Below is a small trained network, with its code and all its weights. Each question gives an input and a class and asks what happens when units are switched off, that is, made to give their printed mean instead of their output.

import numpy as np


def w(rows, s, z=0):
    codes = np.array(rows[::2]) - 128.0
    scale = np.full(codes.shape[1], s)
    scale[-1] = z or s
    return codes * scale


def norm(h):
    return h / np.sqrt((h * h).mean(-1, keepdims=True) + 1e-5)


def f(y):
    return y / 2 * (1 + np.tanh(0.7978845608 * (y + 0.044715 * y**3)))


def log_softmax(a):
    a = a - a.max(-1, keepdims=True)
    return a - np.log(np.exp(a).sum(-1, keepdims=True))


def net(x, mask):
    res = np.array(x, float).reshape(1, 6) / 4 @ E
    u = 0
    for l in range(4):
        y = f(norm(res) @ A[l][:, :-1].T + A[l][:, -1])
        res = res + np.where(mask[u : u + 4], y, B[l][:, -1]) @ B[l][:, :-1]
        u += 4
    return log_softmax(norm(res)[-1] @ U[:, :-1].T + U[:, -1])


A, B = {}, {}
E = w([
[203,179,225,241,89,16,129],'x0',
[224,253,103,57,80,166,158],'x1',
[125,133,128,122,126,129,123],'x2',
[60,240,95,164,192,110,14],'x3',
[103,125,25,146,76,74,124],'x4',
[30,168,186,122,11,175,119],'x5',
],0.0022)
A[0] = w([
[133,165,237,138,218,209,97,182],'L0N0',
[221,218,101,74,80,144,132,5],'L0N1',
[91,157,1,181,72,71,111,86],'L0N2',
[52,99,80,58,174,155,183,9],'L0N3',
],0.0056,0.0012)
B[0] = w([
[137,72,11,106,48,64,246,254],'L0N0',
[74,158,154,137,227,192,230,208],'L0N1',
[150,79,84,97,91,100,253,229],'L0N2',
[102,176,145,75,182,78,125,221],'L0N3',
],0.0062,0.0024)
A[1] = w([
[6,181,177,113,1,157,147,74],'L1N0',
[178,92,177,84,61,182,106,24],'L1N1',
[55,119,165,163,61,170,129,73],'L1N2',
[151,192,174,170,122,72,129,7],'L1N3',
],0.005,0.0013)
B[1] = w([
[215,81,104,117,217,93,144,253],'L1N0',
[134,85,81,170,99,109,149,104],'L1N1',
[138,171,108,160,188,143,103,151],'L1N2',
[100,76,164,39,70,1,78,108],'L1N3',
],0.0067,0.0026)
A[2] = w([
[92,162,72,101,123,55,162,78],'L2N0',
[34,3,160,182,170,69,137,148],'L2N1',
[127,133,208,215,98,45,181,253],'L2N2',
[85,169,110,145,117,88,156,170],'L2N3',
],0.0049,0.0012)
B[2] = w([
[214,75,202,156,127,196,230,229],'L2N0',
[120,199,84,159,194,254,198,255],'L2N1',
[54,142,56,34,184,174,112,228],'L2N2',
[98,132,94,72,90,232,54,171],'L2N3',
],0.0059,0.0029)
A[3] = w([
[208,157,71,175,173,146,163,140],'L3N0',
[32,102,67,110,200,165,129,218],'L3N1',
[174,219,83,162,41,253,115,180],'L3N2',
[164,123,126,46,165,199,190,247],'L3N3',
],0.0049,0.0015)
B[3] = w([
[185,141,163,159,129,155,2,185],'L3N0',
[169,158,217,81,31,46,152,207],'L3N1',
[58,23,168,236,180,131,100,142],'L3N2',
[81,112,122,187,88,88,44,255],'L3N3',
],0.0052,0.0091)
U = w([
[80,163,136,1,86,83,124,135],'0',
[101,213,149,181,194,253,173,187],'1',
[194,86,47,146,55,158,240,79],'2',
[238,123,130,157,182,115,26,4],'3',
[125,133,157,186,76,121,121,238],'4',
[124,98,138,208,44,134,63,98],'5',
],0.0076,0.0023)

Each question gives the input, the list of numbers given to net, and the class t.
The units are the neurons (one row each of A and B). Each row of codes is followed by its name. A weight is (code - 128) times the scale printed after its matrix; where a second scale follows, it is the last column's (A, B and U).
mask holds one flag per neuron, layer by layer. A switched-off neuron (its flag False) gives its mean, the last column of its row in B, instead of its output. The means were averaged over made-up inputs and are rounded, as every weight is.
A unit's drop is (log p(t) with every unit on - log p(t) with that unit switched off) / (log p(t) with every unit on - log p(t) with every unit switched off).
The circuit of an input: a set's keep is (log p(t) with only the set's units on - log p(t) with every unit switched off) / (log p(t) with every unit on - log p(t) with every unit switched off). Starting from the 12 units with the biggest drops (on a tie, the unit counted first), units are removed one at a time, each time the one whose removal leaves the highest keep (on an exact tie, the one counted first), for as long as the keep stays at least 0.8.
units of the circuit, in order: the units of the circuit, biggest drop first
k most important neurons: the k neurons with the biggest drops, biggest first
top k neurons in layer l: the k neurons of layer l with the biggest drops, biggest first
input [-3,3,-6,8,2,-4], class 5: most important neuron -> [L1N0]
input [7,3,-1,5,1,-1], class 0: units of the circuit, in order -> [L1N3; L2N2]
input [-5,-6,4,-7,-4,8], class 3: top 2 neurons in layer 2 -> [L2N0; L2N2]
input [8,-6,-5,-8,0,-4], class 0: top 2 neurons in layer 2 -> [L2N2; L2N0]
input [-1,-8,-7,-7,-7,-5], class 1: 2 most important neurons -> [L2N1; L0N2]
input [-7,0,2,-5,4,0], class 0: 3 most important neurons -> [L0N3; L0N0; L3N0]
input [6,-2,2,4,2,1], class 0: 2 most important neurons -> [L2N2; L0N0]
input [5,-4,1,-3,5,7], class 3: units of the circuit, in order -> [L1N0; L0N0]
input [3,8,-8,6,8,2], class 1: 2 most important neurons -> [L0N1; L0N0]
input [-7,-3,-7,0,2,4], class 0: top 2 neurons in layer 0 -> [L0N3; L0N0]
input [-8,-3,-3,-6,0,-8], class 0: 3 most important neurons -> [L0N3; L1N0; L2N0]
input [1,6,-2,-2,5,8], class 3: 4 most important neurons -> [L1N0; L0N0; L2N1; L3N0]
input [-3,-8,-3,-7,-6,-5], class 1: units of the circuit, in order -> [L2N1; L0N2]
input [-3,-7,-4,3,6,-3], class 1: 3 most important neurons -> [L2N1; L0N0; L1N0]
input [5,-3,-6,4,0,8], class 3: units of the circuit, in order -> [L1N0]
input [2,0,1,-7,3,-6], class 5: top 2 neurons in layer 1 -> [L1N0; L1N2]
input [-6,-4,6,1,4,-4], class 0: 3 most important neurons -> [L0N3; L0N0; L1N0]
input [3,-3,2,1,7,6], class 2: 2 most important neurons -> [L0N2; L1N0]
input [4,8,2,6,2,5], class 1: 2 most important neurons -> [L0N1; L3N1]
input [-2,-5,-1,2,-8,8], class 2: most important neuron -> [L0N0]
input [8,-1,4,-2,8,5], class 0: 3 most important neurons -> [L2N2; L0N0; L1N3]
input [-5,5,5,-6,0,-4], class 5: 4 most important neurons -> [L2N2; L3N3; L1N0; L2N1]
input [-2,3,2,-6,-3,4], class 5: top 2 neurons in layer 2 -> [L2N0; L2N1]
input [7,8,1,3,-2,1], class 1: top 2 neurons in layer 3 -> [L3N1; L3N2]
input [-7,1,0,5,8,8], class 2: top 2 neurons in layer 0 -> [L0N2; L0N1]
input [6,-2,6,0,-7,5], class 2: top 2 neurons in layer 0 -> [L0N0; L0N3]
input [0,-8,-4,-4,-3,2], class 1: units of the circuit, in order -> [L2N1]
